Below are the code and all the weights of a small trained network. Each question names an input and a target symbol and asks about switching units off, where a switched-off unit gives its printed mean instead of its output.

import numpy as np


def w(rows, s, z=0):
    codes = np.array(rows[::2]) - 128.0
    scale = np.full(codes.shape[1], s)
    scale[-1] = z or s
    return codes * scale


def f(y):
    return y / 2 * (1 + np.tanh(0.7978845608 * (y + 0.044715 * y**3)))


def softmax(a):
    e = np.exp(a - a.max(-1, keepdims=True))
    return e / e.sum(-1, keepdims=True)


def log_softmax(a):
    a = a - a.max(-1, keepdims=True)
    return a - np.log(np.exp(a).sum(-1, keepdims=True))


def net(x, mask):
    ids = ['αβγδζηθλμξπστφψω'.index(c) for c in x.split()]
    T = len(ids)
    res = E[ids] + P[:T]
    u = 0
    for l in range(3):
        r = res
        for j in range(2):
            rows = slice(2 * j, 2 * j + 2)
            q, k, v = (r @ M[l][rows].T for M in (Q, K, V))
            z = softmax(np.where(np.tri(T) > 0, q @ k.T / 2**0.5, -1e9)) @ v
            o = O[l][rows]
            res = res + np.where(mask[u + j], z, o[:, -1]) @ o[:, :-1]
        u += 2
        y = f(res @ A[l][:, :-1].T + A[l][:, -1])
        res = res + np.where(mask[u : u + 8], y, B[l][:, -1]) @ B[l][:, :-1]
        u += 8
    return log_softmax(res[-1] @ U[:, :-1].T + U[:, -1])


Q, K, V, O, A, B = {}, {}, {}, {}, {}, {}
E = w([
[92,145,212,117,143,141,112,88],'α',
[88,103,119,145,54,171,75,110],'β',
[125,167,177,95,140,141,147,73],'γ',
[173,151,69,144,100,162,147,140],'δ',
[122,96,200,142,145,123,105,134],'ζ',
[113,154,126,123,209,159,141,154],'η',
[79,62,90,82,163,113,67,123],'θ',
[167,72,140,152,170,137,146,111],'λ',
[126,129,57,89,127,172,81,79],'μ',
[99,63,83,209,115,99,142,91],'ξ',
[157,180,143,139,93,143,158,188],'π',
[128,251,155,181,73,70,103,75],'σ',
[133,121,176,127,133,108,147,100],'τ',
[156,137,133,119,158,94,178,84],'φ',
[146,119,174,92,173,170,130,136],'ψ',
[88,164,97,64,95,50,90,150],'ω',
],0.02)
P = w([
[212,54,254,9,33,78,198,207],'0',
[120,175,159,190,179,227,47,77],'1',
[130,139,162,193,173,225,39,86],'2',
[114,151,149,184,191,240,49,107],'3',
[158,138,143,173,167,185,66,67],'4',
[150,149,129,173,173,164,79,69],'5',
[165,134,129,177,166,148,97,53],'6',
[166,141,122,171,171,155,94,64],'7',
[147,153,119,163,171,170,89,68],'8',
[145,133,115,171,164,147,120,53],'9',
[111,134,142,172,159,138,116,47],'10',
[129,136,121,173,169,131,122,53],'11',
],0.0052)
Q[0] = w([
[67,68,138,124,127,127,203,106],'L0H0',
[109,142,47,101,80,127,156,157],'L0H0',
[124,127,134,9,2,111,215,164],'L0H1',
[201,75,29,185,150,94,50,114],'L0H1',
],0.0068)
K[0] = w([
[46,3,138,145,86,86,233,147],'L0H0',
[137,98,88,145,78,141,31,98],'L0H0',
[98,229,115,150,190,207,123,232],'L0H1',
[83,128,141,142,119,125,79,50],'L0H1',
],0.0058)
V[0] = w([
[32,73,143,217,150,110,108,113],'L0H0',
[158,88,77,182,172,141,168,57],'L0H0',
[116,146,146,128,89,160,93,2],'L0H1',
[145,86,166,124,63,64,133,74],'L0H1',
],0.0053)
O[0] = w([
[213,83,132,238,133,76,28,109,118],'L0H0',
[253,69,100,119,168,143,78,101,137],'L0H0',
[61,192,114,163,136,150,132,48,254],'L0H1',
[78,112,152,116,57,151,176,20,188],'L0H1',
],0.0067,0.0023)
A[0] = w([
[222,37,122,181,152,159,146,127,95],'L0N0',
[170,149,195,120,145,189,106,107,175],'L0N1',
[116,143,237,119,143,83,148,110,251],'L0N2',
[83,2,60,159,82,89,122,119,51],'L0N3',
[119,148,151,164,197,218,114,106,147],'L0N4',
[128,108,75,86,204,146,142,138,244],'L0N5',
[133,151,67,144,61,177,88,92,229],'L0N6',
[128,193,116,178,97,148,143,100,58],'L0N7',
],0.0084,0.0018)
B[0] = w([
[122,254,119,98,114,141,143,82,148],'L0N0',
[116,144,86,169,144,96,176,121,215],'L0N1',
[102,144,119,182,156,163,170,108,225],'L0N2',
[136,146,186,103,68,86,48,149,141],'L0N3',
[158,121,104,139,104,49,171,82,255],'L0N4',
[125,108,206,156,118,147,113,102,177],'L0N5',
[150,73,118,131,100,215,58,171,174],'L0N6',
[205,140,161,139,88,138,95,165,157],'L0N7',
],0.0093,0.0069)
Q[1] = w([
[92,153,141,200,164,68,222,1],'L1H0',
[125,160,160,152,170,73,178,153],'L1H0',
[153,143,67,64,43,208,38,228],'L1H1',
[181,148,108,110,67,84,74,200],'L1H1',
],0.0074)
K[1] = w([
[111,115,244,37,32,167,187,125],'L1H0',
[145,193,211,97,131,126,203,112],'L1H0',
[170,120,2,212,150,68,60,153],'L1H1',
[154,162,44,219,120,49,109,102],'L1H1',
],0.0068)
V[1] = w([
[96,255,130,183,115,146,27,136],'L1H0',
[90,63,202,220,164,184,142,93],'L1H0',
[88,219,96,73,98,142,185,44],'L1H1',
[222,158,164,71,239,114,116,100],'L1H1',
],0.0067)
O[1] = w([
[200,146,93,188,100,20,160,174,99],'L1H0',
[53,124,141,24,39,85,151,166,235],'L1H0',
[78,209,52,191,183,172,2,216,255],'L1H1',
[63,69,89,217,60,200,240,87,64],'L1H1',
],0.0072,0.0054)
A[1] = w([
[130,91,173,110,253,126,118,95,149],'L1N0',
[30,168,141,153,112,73,118,124,237],'L1N1',
[53,139,56,53,112,220,82,120,174],'L1N2',
[220,82,120,66,110,127,90,167,228],'L1N3',
[170,129,137,79,113,179,120,229,173],'L1N4',
[61,215,131,90,146,123,125,114,245],'L1N5',
[84,130,126,107,196,246,137,131,5],'L1N6',
[101,98,172,96,162,191,166,196,53],'L1N7',
],0.0074,0.002)
B[1] = w([
[135,173,232,135,50,180,133,53,195],'L1N0',
[244,144,88,50,115,105,103,158,232],'L1N1',
[164,73,46,74,198,96,58,97,214],'L1N2',
[40,64,8,120,142,207,114,106,170],'L1N3',
[71,119,111,187,116,146,229,221,147],'L1N4',
[176,57,127,98,135,137,104,195,255],'L1N5',
[181,97,107,173,204,155,85,82,204],'L1N6',
[240,86,171,181,253,67,192,139,138],'L1N7',
],0.0068,0.0089)
Q[2] = w([
[140,249,141,62,182,129,181,99],'L2H0',
[111,132,105,226,78,161,93,234],'L2H0',
[157,115,204,180,254,202,163,35],'L2H1',
[41,133,143,159,162,198,71,121],'L2H1',
],0.0062)
K[2] = w([
[163,92,183,140,188,116,159,238],'L2H0',
[190,254,49,163,76,107,113,87],'L2H0',
[173,84,128,139,219,160,169,141],'L2H1',
[102,77,93,178,163,187,99,115],'L2H1',
],0.006)
V[2] = w([
[3,188,123,95,79,157,79,79],'L2H0',
[134,45,189,90,100,105,121,120],'L2H0',
[127,164,153,51,118,68,134,143],'L2H1',
[166,93,184,133,95,60,192,235],'L2H1',
],0.0057)
O[2] = w([
[254,145,79,90,98,127,177,65,1],'L2H0',
[51,153,138,68,65,111,121,91,131],'L2H0',
[138,192,83,89,132,98,90,103,98],'L2H1',
[27,177,85,180,182,122,66,92,76],'L2H1',
],0.0069,0.0093)
A[2] = w([
[210,78,68,139,117,209,117,150,80],'L2N0',
[91,2,105,92,123,125,85,72,130],'L2N1',
[125,80,170,169,168,201,135,83,132],'L2N2',
[49,138,130,176,82,160,227,169,117],'L2N3',
[154,96,132,121,213,172,133,148,11],'L2N4',
[78,138,98,77,108,134,71,240,157],'L2N5',
[83,192,151,211,160,138,203,50,3],'L2N6',
[193,115,152,108,124,83,168,130,196],'L2N7',
],0.0083,0.004)
B[2] = w([
[60,184,126,139,82,50,119,86,254],'L2N0',
[148,166,161,143,237,237,124,106,239],'L2N1',
[41,133,46,102,117,148,165,171,229],'L2N2',
[171,127,160,129,213,78,161,36,186],'L2N3',
[166,167,116,138,1,105,89,25,208],'L2N4',
[140,80,182,132,82,130,220,167,240],'L2N5',
[185,37,142,161,72,92,92,154,200],'L2N6',
[133,147,88,126,200,131,181,190,161],'L2N7',
],0.008,0.012)
U = w([
[48,214,207,62,67,86,117,102,116],'α',
[142,66,166,161,7,213,121,128,120],'β',
[116,184,78,130,196,85,104,148,100],'γ',
[60,172,30,131,70,79,192,106,150],'δ',
[148,195,122,77,175,61,146,70,82],'ζ',
[185,105,183,107,59,107,161,44,90],'η',
[231,83,222,95,172,165,54,104,165],'θ',
[69,181,100,115,170,179,154,168,101],'λ',
[125,126,23,85,154,141,96,58,129],'μ',
[165,75,132,95,55,30,13,55,100],'ξ',
[162,196,143,151,150,180,252,145,190],'π',
[154,254,238,181,87,159,106,101,124],'σ',
[100,85,140,124,151,46,121,62,152],'τ',
[219,70,81,175,160,128,122,115,102],'φ',
[80,133,129,134,106,108,32,146,44],'ψ',
[118,60,33,54,138,76,123,184,254],'ω',
],0.0059,0.0043)

Each question gives the input, a string of symbols that net reads in full, and the target symbol t.
The units are the heads (2 rows each of Q, K, V and O) and the neurons (one row each of A and B). Each row of codes is followed by its name. A weight is (code - 128) times the scale printed after its matrix; where a second scale follows, it is the last column's (O, A, B and U).
mask holds one flag per unit, layer by layer, with each layer's heads first. A switched-off unit (its flag False) gives its mean, the last column of its rows in O or B, instead of its output. The means were averaged over made-up inputs and are rounded, as every weight is.
A unit's drop is (log p(t) with every unit on - log p(t) with that unit switched off) / (log p(t) with every unit on - log p(t) with every unit switched off).
The circuit of an input: a set's keep is (log p(t) with only the set's units on - log p(t) with every unit switched off) / (log p(t) with every unit on - log p(t) with every unit switched off). Starting from the 12 units with the biggest drops (on a tie, the unit counted first), units are removed one at a time, each time the one whose removal leaves the highest keep (on an exact tie, the one counted first), for as long as the keep stays at least 0.8.
circuit, biggest first: the units of the circuit, biggest drop first
k most important neurons: the k neurons with the biggest drops, biggest first
top k neurons in layer l: the k neurons of layer l with the biggest drops, biggest first
heads that matter: for each layer, one digit per head in row order, 1 if its drop is at least 0.15 and else 0, layers parted by /
input σ τ η φ ψ γ, target γ: most important neuron => L0N4
input η τ φ φ φ μ, target μ: circuit, biggest first => L2N1, L2N0, L1N2, L0N6
input π η γ θ φ μ φ, target ψ: heads that matter => 11 / 10 / 11
input ζ η π, target π: top 2 neurons in layer 0 => L0N4, L0N5
input τ π δ, target δ: top 2 neurons in layer 1 => L1N3, L1N4
input λ ψ η β η ζ η γ α η, target δ: 3 most important neurons => L0N0, L2N2, L2N0
input η μ β η η η ξ σ λ, target τ: 4 most important neurons => L1N7, L2N3, L2N6, L0N4
input α φ τ, target ω: heads that matter => 00 / 11 / 00
input α ω ψ, target ω: 2 most important neurons => L0N2, L0N4
input ω δ φ φ η τ η, target σ: heads that matter => 10 / 11 / 00
input η α τ θ η γ γ τ τ τ ξ, target ξ: 2 most important neurons => L0N3, L0N0
input ξ ω σ θ φ ζ τ μ σ φ η, target φ: heads that matter => 10 / 10 / 00
input σ η δ α δ η μ η τ η, target γ: 2 most important neurons => L0N4, L0N2
input α μ ω α η, target ω: heads that matter => 00 / 11 / 00
input φ π η θ θ, target θ: 2 most important neurons => L2N1, L2N2
input ω η λ, target σ: heads that matter => 10 / 11 / 00
input ζ φ σ η φ τ ζ ξ ψ α φ, target α: heads that matter => 10 / 11 / 10
input γ φ ζ β τ α η, target ξ: heads that matter => 10 / 01 / 00
input λ α γ ξ ζ, target δ: 4 most important neurons => L0N0, L2N0, L2N2, L2N1
input τ γ φ, target θ: most important neuron => L0N2
input η η τ η γ τ, target τ: 2 most important neurons => L2N3, L1N7
input ω η λ γ θ η η ξ, target ξ: 2 most important neurons => L0N0, L0N3
input φ η η η λ γ γ, target μ: 2 most important neurons => L2N2, L1N2
input θ η α γ σ ξ φ η τ φ φ η, target η: heads that matter => 00 / 01 / 10
input δ η μ η λ, target β: top 2 neurons in layer 2 => L2N6, L2N2
input φ π φ δ, target δ: 2 most important neurons => L2N0, L1N3
input η α α γ π μ ω, target ω: most important neuron => L2N4
input φ η β η π β ξ β β β, target β: 2 most important neurons => L0N6, L2N5
input δ α μ π μ α η α, target β: top 2 neurons in layer 2 => L2N6, L2N2
input γ τ η τ η η ζ λ σ ζ φ, target ξ: top 4 neurons in layer 2 => L2N4, L2N0, L2N1, L2N2
